[[137 154 154]
 [146 119 118]
 [106 134 134]
 [138 120 122]]
|
[[137 154 154]
 [106 134 134]
 [138 120 122]
 [146 119 118]]

[[130 117 130 127 146 126 121 128 125]
 [130 123 126 133 149 133 128 124 127]
 [123 132 131 130 145 132 132 127 118]
 [132 119 123 131 131 128 125 132 125]
 [151 130 135 131 119 128 133 126 128]]
|
[[151 130 135 131 119 128 133 126 128]
 [123 132 131 130 145 132 132 127 118]
 [130 117 130 127 146 126 121 128 125]
 [130 123 126 133 149 133 128 124 127]
 [132 119 123 131 131 128 125 132 125]]

[[137 142  99 131 126 140 147 147 142]
 [134 130 128 123 127 129 130 130 129]
 [133 142 126 119 127 131 123 144 128]
 [128 114 147 113 103 135 135 142 132]]
|
[[128 114 147 113 103 135 135 142 132]
 [134 130 128 123 127 129 130 130 129]
 [133 142 126 119 127 131 123 144 128]
 [137 142  99 131 126 140 147 147 142]]

[[118 124 144 135 135 106 126 112 122 134 120 123 143 140 119 128]
 [119 125 142 134 130 110 129 111 127 134 117 126 136 134 126 129]
 [119 123 136 138 132 112 120 115 130 134 119 125 146 141 131 131]
 [119 125 139 143 134 116 128 112 123 132 112 126 139 142 127 130]
 [119 125 146 132 135 110 126 113 130 138 118 120 144 138 122 123]]
|
[[119 125 146 132 135 110 126 113 130 138 118 120 144 138 122 123]
 [118 124 144 135 135 106 126 112 122 134 120 123 143 140 119 128]
 [119 125 142 134 130 110 129 111 127 134 117 126 136 134 126 129]
 [119 125 139 143 134 116 128 112 123 132 112 126 139 142 127 130]
 [119 123 136 138 132 112 120 115 130 134 119 125 146 141 131 131]]

[[127 127 128 128]
 [127 131 139 127]
 [127 131 127 138]
 [126 134 130 102]]
|
[[127 131 139 127]
 [126 134 130 102]
 [127 127 128 128]
 [127 131 127 138]]

[[144 130 150 129 128]
 [143 139 117 147 127]
 [143 153 125 122 140]]
|
[[144 130 150 129 128]
 [143 153 125 122 140]
 [143 139 117 147 127]]

[[132 130 125 123 130 131 142 120 133 139 124 119 117 121 117]
 [132 147 157 123 137 133 129 128 108 139 125 121 134 112 115]
 [130 133 127 135 126 136 136 130 133 128 136 127 135 120 116]
 [121 126 123 125 127 125 132 126 137 120 129 127 131 127 124]]
|
[[132 147 157 123 137 133 129 128 108 139 125 121 134 112 115]
 [130 133 127 135 126 136 136 130 133 128 136 127 135 120 116]
 [132 130 125 123 130 131 142 120 133 139 124 119 117 121 117]
 [121 126 123 125 127 125 132 126 137 120 129 127 131 127 124]]
